Where the symbols take the points:
$: z132->z616, z989->z110, z868->z855, z864->z163, z956->z197, z434->z621, z133->z146, z728->z943, z616->z570, z252->z956, z141->z133, z512->z799, z837->z595, z807->z734, z110->z850, z82->z531, z943->z262, z241->z338, z629->z347, z768->z304, z146->z768, z887->z132, z105->z198, z873->z315, z531->z460, z338->z564, z834->z516, z564->z353, z714->z107, z460->z963, z698->z158, z516->z944, z963->z905, z855->z762, z347->z82, z675->z699, z850->z226, z922->z512, z406->z10, z799->z241, z762->z807, z699->z864, z905->z834, z650->z205, z648->z675, z304->z408, z621->z922, z107->z141, z408->z837, z72->z629, z163->z732, z46->z434, z541->z72, z642->z105, z295->z989, z205->z517, z570->z406, z944->z698, z158->z714, z771->z19, z315->z285, z732->z728, z285->z650, z198->z873, z19->z648, z595->z771, z262->z295, z197->z642, z517->z541, z353->z887, z734->z252, z10->z868, z226->z46
~: z132->z887, z989->z295, z868->z10, z864->z699, z956->z252, z434->z46, z133->z141, z728->z732, z616->z132, z252->z734, z141->z107, z512->z922, z837->z408, z807->z762, z110->z989, z82->z347, z943->z728, z241->z799, z629->z72, z768->z146, z146->z133, z887->z353, z105->z642, z873->z198, z531->z82, z338->z241, z834->z905, z564->z338, z714->z158, z460->z531, z698->z944, z516->z834, z963->z460, z855->z868, z347->z629, z675->z648, z850->z110, z922->z621, z406->z570, z799->z512, z762->z855, z699->z675, z905->z963, z650->z285, z648->z19, z304->z768, z621->z434, z107->z714, z408->z304, z72->z541, z163->z864, z46->z226, z541->z517, z642->z197, z295->z262, z205->z650, z570->z616, z944->z516, z158->z698, z771->z595, z315->z873, z732->z163, z285->z315, z198->z105, z19->z771, z595->z837, z262->z943, z197->z956, z517->z205, z353->z564, z734->z807, z10->z406, z226->z850
&: z132->z338, z989->z728, z868->z616, z864->z19, z956->z762, z434->z110, z133->z158, z728->z699, z616->z564, z252->z855, z141->z698, z512->z46, z837->z146, z807->z10, z110->z943, z82->z541, z943->z864, z241->z621, z629->z205, z768->z107, z146->z714, z887->z241, z105->z252, z873->z197, z531->z72, z338->z922, z834->z531, z564->z512, z714->z516, z460->z629, z698->z905, z516->z460, z963->z347, z855->z570, z347->z517, z675->z595, z850->z262, z922->z226, z406->z887, z799->z434, z762->z406, z699->z771, z905->z82, z650->z198, z648->z837, z304->z141, z621->z850, z107->z944, z408->z133, z72->z650, z163->z648, z46->z989, z541->z285, z642->z734, z295->z732, z205->z873, z570->z353, z944->z963, z158->z834, z771->z304, z315->z642, z732->z675, z285->z105, z198->z956, z19->z408, z595->z768, z262->z163, z197->z807, z517->z315, z353->z799, z734->z868, z10->z132, z226->z295
%: z132->z807, z989->z512, z868->z642, z864->z110, z956->z650, z434->z353, z133->z19, z728->z46, z616->z734, z252->z285, z141->z771, z512->z616, z837->z163, z807->z873, z110->z799, z82->z698, z943->z434, z241->z406, z629->z516, z768->z675, z146->z648, z887->z762, z105->z541, z873->z629, z531->z158, z338->z10, z834->z133, z564->z868, z714->z837, z460->z714, z698->z304, z516->z146, z963->z107, z855->z105, z347->z944, z675->z295, z850->z241, z922->z132, z406->z956, z799->z570, z762->z198, z699->z989, z905->z141, z650->z531, z648->z262, z304->z699, z621->z887, z107->z595, z408->z864, z72->z834, z163->z850, z46->z564, z541->z905, z642->z517, z295->z922, z205->z460, z570->z252, z944->z768, z158->z408, z771->z728, z315->z347, z732->z226, z285->z82, z198->z72, z19->z943, z595->z732, z262->z621, z197->z205, z517->z963, z353->z855, z734->z315, z10->z197, z226->z338
*: z132->z564, z989->z943, z868->z570, z864->z648, z956->z807, z434->z850, z133->z714, z728->z864, z616->z353, z252->z762, z141->z158, z512->z434, z837->z768, z807->z868, z110->z262, z82->z72, z943->z163, z241->z922, z629->z517, z768->z141, z146->z107, z887->z338, z105->z956, z873->z642, z531->z629, z338->z512, z834->z460, z564->z799, z714->z944, z460->z347, z698->z834, z516->z963, z963->z82, z855->z406, z347->z541, z675->z771, z850->z295, z922->z46, z406->z132, z799->z621, z762->z10, z699->z19, z905->z531, z650->z873, z648->z595, z304->z133, z621->z226, z107->z698, z408->z146, z72->z205, z163->z675, z46->z110, z541->z650, z642->z252, z295->z728, z205->z315, z570->z887, z944->z905, z158->z516, z771->z408, z315->z105, z732->z699, z285->z198, z198->z197, z19->z837, z595->z304, z262->z732, z197->z734, z517->z285, z353->z241, z734->z855, z10->z616, z226->z989

In the rows, 146 means zero.

The rows follow the links: the fewer symbols apart two points are, the more alike their rows tend to be.

Each row is also shifted at random along 3 hidden directions that mean nothing.

Known rows, each with its point:
128 121 149 167 125 124 154 143 142 180 116 129 113 134 163 140 138 148 131 142 127 153 158 120 134 173 149 153 143 153 124 | z132
188 131 137 158 140 137 177 165 139 165 154 131 123 126 154 159 100 131 114 170 146 118 157 165 109 162 134 157 182 150 141 | z295
63 145 146 175 128 143 147 134 149 157 139 128 140 142 173 153 123 138 144 163 128 133 139 130 134 156 142 136 125 144 125 | z799
187 132 146 129 156 137 125 163 137 145 136 125 126 150 139 113 164 170 138 130 144 168 180 113 150 132 155 166 145 128 129 | z956
139 172 148 135 143 192 122 139 146 106 169 139 186 178 137 124 169 187 164 162 151 177 147 158 173 104 155 157 102 131 169 | z531
164 149 143 150 146 139 159 110 137 157 158 186 159 155 152 166 169 142 178 142 142 172 120 163 158 160 140 140 154 151 186 | z963
134 145 132 152 154 147 144 130 121 146 176 153 158 161 152 133 178 168 160 143 142 175 144 146 148 137 146 169 152 121 166 | z541
167 135 132 160 134 158 175 179 139 154 161 115 130 132 143 143 106 150 95 171 152 117 164 171 110 151 141 175 172 149 137 | z262
144 153 152 153 136 161 141 156 156 134 146 114 145 144 162 148 98 145 138 185 138 127 155 143 132 132 138 136 126 141 127 | z46
258 122 160 149 131 112 154 137 156 176 107 140 98 128 171 163 93 127 147 170 124 151 162 128 128 171 134 128 153 161 139 | z241
180 137 141 156 149 128 168 149 143 161 151 146 127 129 164 171 99 116 137 169 142 116 143 156 115 162 128 133 178 148 142 | z989
133 133 154 161 125 136 145 146 150 164 118 121 123 139 163 138 126 150 136 157 129 151 161 122 138 158 147 147 128 152 122 | z353
151 152 164 127 147 157 103 165 161 121 116 108 141 157 141 112 150 172 145 145 141 161 178 103 165 114 162 145 100 136 112 | z868
167 166 153 129 168 152 137 161 164 120 155 148 158 141 143 167 108 117 150 160 159 105 141 157 141 129 136 115 151 146 134 | z732
139 151 144 141 157 141 166 158 154 146 151 169 152 131 130 169 141 115 136 131 166 110 128 174 141 162 141 132 177 166 150 | z19
189 155 147 129 147 175 150 189 159 121 152 121 150 139 119 138 119 150 108 158 169 113 163 174 139 126 150 155 153 155 138 | z699
178 144 140 131 169 138 126 140 130 139 162 152 146 160 148 132 170 159 168 141 142 172 155 128 152 126 145 155 149 116 154 | z285
-6 158 133 174 125 175 173 137 142 150 166 164 185 151 126 148 192 155 133 124 162 139 111 183 158 164 156 167 139 166 163 | z107
108 152 135 150 139 180 160 188 147 128 167 111 156 141 126 133 127 157 97 159 166 108 160 175 128 131 152 172 154 147 131 | z163
141 135 152 167 141 107 158 118 150 179 129 158 121 130 184 180 107 107 165 160 123 134 129 128 127 179 127 113 156 151 138 | z512
220 141 157 145 130 150 143 158 157 143 127 114 125 141 163 148 88 149 134 188 133 140 167 139 131 140 140 138 133 148 133 | z621
179 157 153 138 137 161 150 130 156 138 142 170 165 155 132 155 161 148 162 145 155 162 129 171 169 149 149 137 135 168 178 | z698
108 110 131 165 133 129 158 164 121 181 136 119 114 138 141 109 178 173 105 118 139 162 175 122 129 164 159 196 164 138 124 | z807
142 149 146 141 134 166 164 160 156 140 144 156 158 142 116 149 160 148 124 132 168 135 138 182 155 156 155 155 154 176 161 | z768

In each set, the symbols that take the first to the second take the third to the fourth, perhaps in another order. Give the fourth.
Answer with the point's name.
129 147 141 145 146 153 171 164 151 148 151 158 152 134 121 158 151 131 119 129 168 118 135 179 143 163 148 152 171 171 151
: 171 161 155 127 168 138 150 150 167 134 144 176 154 133 132 178 131 105 154 133 164 109 125 167 150 152 139 110 170 165 151
:: 72 187 154 139 141 195 121 128 161 100 162 157 204 176 134 141 175 166 177 151 157 161 119 164 187 112 157 132 90 147 167
: z698

186 126 146 136 149 131 133 162 137 156 125 125 116 144 141 116 162 167 131 128 141 167 180 112 144 144 156 169 151 134 128
: 72 129 135 158 155 126 141 146 126 168 147 141 134 145 150 125 184 156 142 112 140 156 156 113 142 153 154 168 156 127 126
:: 106 167 173 141 153 139 105 124 174 125 119 142 154 154 174 161 121 126 191 160 126 139 134 106 167 128 141 88 92 141 117
: z353

175 156 155 129 161 136 156 146 164 143 138 184 153 134 128 179 144 108 154 127 165 120 123 169 155 163 141 116 170 174 157
: 268 150 163 121 145 140 150 126 165 142 126 187 148 146 132 172 145 130 173 144 153 164 130 170 168 159 144 118 151 177 186
:: 224 133 168 131 141 127 123 151 161 150 100 127 114 142 152 135 127 149 150 149 133 162 173 107 153 145 151 131 126 152 125
: z512

101 148 143 157 133 149 174 134 148 158 148 180 162 140 130 163 175 135 143 124 160 142 115 181 157 175 149 147 159 176 171
: 222 139 149 130 155 127 172 155 157 158 135 178 134 124 126 177 135 110 136 128 165 121 134 175 141 175 141 131 192 179 162
:: 112 149 143 151 131 159 170 145 151 151 147 168 161 141 123 156 170 143 134 127 162 139 126 181 156 166 153 152 155 175 166
: z771

-14 170 148 174 151 152 135 123 155 135 162 144 173 150 180 169 124 121 172 165 131 113 113 131 143 138 135 110 115 130 120
: 159 174 154 130 149 190 121 181 165 95 156 102 166 155 141 135 95 157 133 189 153 116 165 154 143 97 146 134 110 134 123
:: 203 147 140 140 139 163 145 136 132 139 163 147 156 163 142 132 162 176 153 158 146 182 152 161 153 135 148 169 140 138 178
: z205

131 133 137 174 118 153 167 159 140 163 147 109 128 137 162 140 107 153 111 178 135 132 162 153 116 155 141 166 146 146 130
: 95 149 148 167 141 138 146 131 153 152 143 140 143 140 177 165 109 123 157 171 129 126 133 135 133 151 134 121 133 142 130
:: 97 142 136 145 167 136 128 144 126 147 162 143 148 156 147 124 184 162 156 123 144 160 153 118 149 133 151 163 150 115 136
: z198

186 102 140 185 123 91 195 127 131 215 126 155 90 114 181 176 107 114 131 157 121 141 145 142 103 210 126 150 195 163 146
: 182 152 174 131 153 125 110 131 172 139 103 146 132 147 165 157 121 127 183 153 128 151 148 102 164 141 142 96 110 148 124
:: 11 122 115 209 119 133 202 143 116 199 171 135 131 124 175 157 130 133 105 154 134 116 133 162 94 192 133 181 184 144 135
: z241

155 118 126 151 148 133 153 161 115 169 157 128 121 145 142 111 178 175 119 126 141 170 176 128 131 149 154 196 173 124 141
: 192 137 135 136 165 131 137 140 124 150 163 152 138 155 150 130 169 162 158 137 142 174 157 131 146 135 144 163 164 120 156
:: 118 158 140 151 145 158 146 118 136 141 169 170 172 164 149 149 175 157 171 147 145 172 122 161 162 143 146 149 135 140 177
: z516

188 134 150 129 155 137 121 163 141 144 130 123 125 149 139 113 163 168 138 132 142 166 180 111 151 131 156 162 140 128 127
: 183 124 152 163 130 114 162 132 149 181 121 143 110 129 177 167 104 124 146 164 124 142 148 131 124 176 134 130 155 156 136
:: 164 142 164 144 131 147 124 152 162 141 111 114 129 148 158 132 123 156 145 160 132 154 168 115 152 137 152 136 108 147 120
: z262

139 139 138 150 149 132 182 152 149 167 146 177 141 124 129 173 152 115 128 121 166 116 126 179 137 181 142 144 192 176 159
: 162 161 153 126 146 174 148 173 166 121 142 145 164 142 112 147 146 144 127 139 172 123 145 175 159 136 155 143 143 169 149
:: 165 152 151 142 135 153 160 133 156 148 140 177 161 146 131 162 163 141 154 137 156 153 125 176 164 162 150 139 147 174 177
: z158

148 143 155 161 149 116 150 123 153 163 135 157 132 133 183 181 99 108 172 167 127 127 129 130 130 163 126 106 149 147 135
: 100 150 153 135 178 116 112 132 148 145 133 160 143 150 158 144 173 133 181 117 137 153 141 98 162 138 146 120 138 126 123
:: 136 152 141 142 150 161 162 174 153 136 157 143 153 136 126 153 133 134 117 143 168 109 143 175 135 146 146 150 167 158 140
: z799

113 154 135 145 160 153 130 131 125 136 177 153 165 166 151 129 180 168 169 143 143 171 144 140 153 126 146 160 140 114 161
: 126 154 145 147 121 182 163 159 153 136 146 146 167 149 114 137 168 166 122 138 164 148 141 185 161 150 160 167 136 173 164
:: 105 167 150 139 173 145 145 151 161 127 160 165 167 138 144 176 128 107 158 142 162 98 121 159 144 139 135 111 159 148 137
: z241

102 142 136 166 125 157 175 127 136 162 158 171 164 150 137 153 180 154 143 136 151 163 122 180 152 172 150 166 152 165 180
: 123 120 117 176 143 120 184 118 103 193 178 175 136 144 160 150 185 152 148 129 136 174 132 158 126 180 138 186 193 131 180
:: 127 130 152 170 128 123 153 132 148 174 124 137 121 135 173 156 122 133 145 157 125 144 145 125 132 170 138 137 141 152 129
: z110

211 142 148 130 142 154 166 174 158 143 138 149 139 132 116 152 137 136 114 139 170 124 152 180 142 156 150 152 173 175 155
: 145 143 139 151 158 134 168 158 146 155 159 156 140 127 148 172 119 112 134 150 155 104 134 165 122 160 132 135 184 151 142
:: 215 135 132 143 136 165 151 150 123 145 167 133 145 161 137 117 162 190 133 159 147 187 169 160 144 133 152 190 148 133 174
: z516

185 163 151 133 142 172 133 130 149 123 156 156 173 168 138 141 161 168 169 158 149 177 139 162 170 125 150 145 119 146 177
: 128 159 137 147 141 172 137 132 134 128 174 148 173 169 144 132 174 176 162 155 147 176 140 157 161 124 150 165 125 130 171
:: 196 132 159 135 137 138 124 162 153 150 108 114 116 144 144 119 141 164 134 143 137 164 182 109 150 142 157 152 126 146 122
: z616

126 139 144 138 163 128 125 147 136 149 143 142 137 152 148 126 174 155 154 121 140 160 160 110 151 138 152 154 146 124 128
: 195 139 145 125 169 131 123 150 134 142 145 139 133 154 145 125 167 161 156 131 143 168 169 117 150 128 150 155 151 121 141
:: 115 136 154 151 143 125 131 141 152 159 118 136 127 143 158 137 152 145 151 132 133 153 154 106 150 153 151 137 130 145 122
: z855

184 160 161 139 137 168 125 158 165 119 134 110 146 150 159 145 89 149 146 193 137 132 163 138 141 116 143 126 109 141 125
: 180 151 167 142 129 164 116 159 170 127 116 103 137 151 155 129 107 162 143 179 132 151 173 121 152 121 151 132 95 147 119
:: 170 138 154 160 139 120 153 129 154 167 129 147 124 135 178 172 99 118 159 171 126 135 141 133 128 163 129 118 147 150 135
: z353

123 159 150 138 146 160 157 154 161 135 145 167 166 142 121 158 159 134 138 128 168 126 127 176 160 152 150 138 150 174 157
: 126 154 148 144 132 167 162 150 156 141 145 162 166 145 121 152 165 146 135 132 165 141 130 179 161 157 154 151 145 175 166
:: 119 177 157 125 155 177 134 159 173 108 145 156 180 151 117 155 154 137 150 137 171 120 129 169 172 128 155 123 127 167 148
: z146

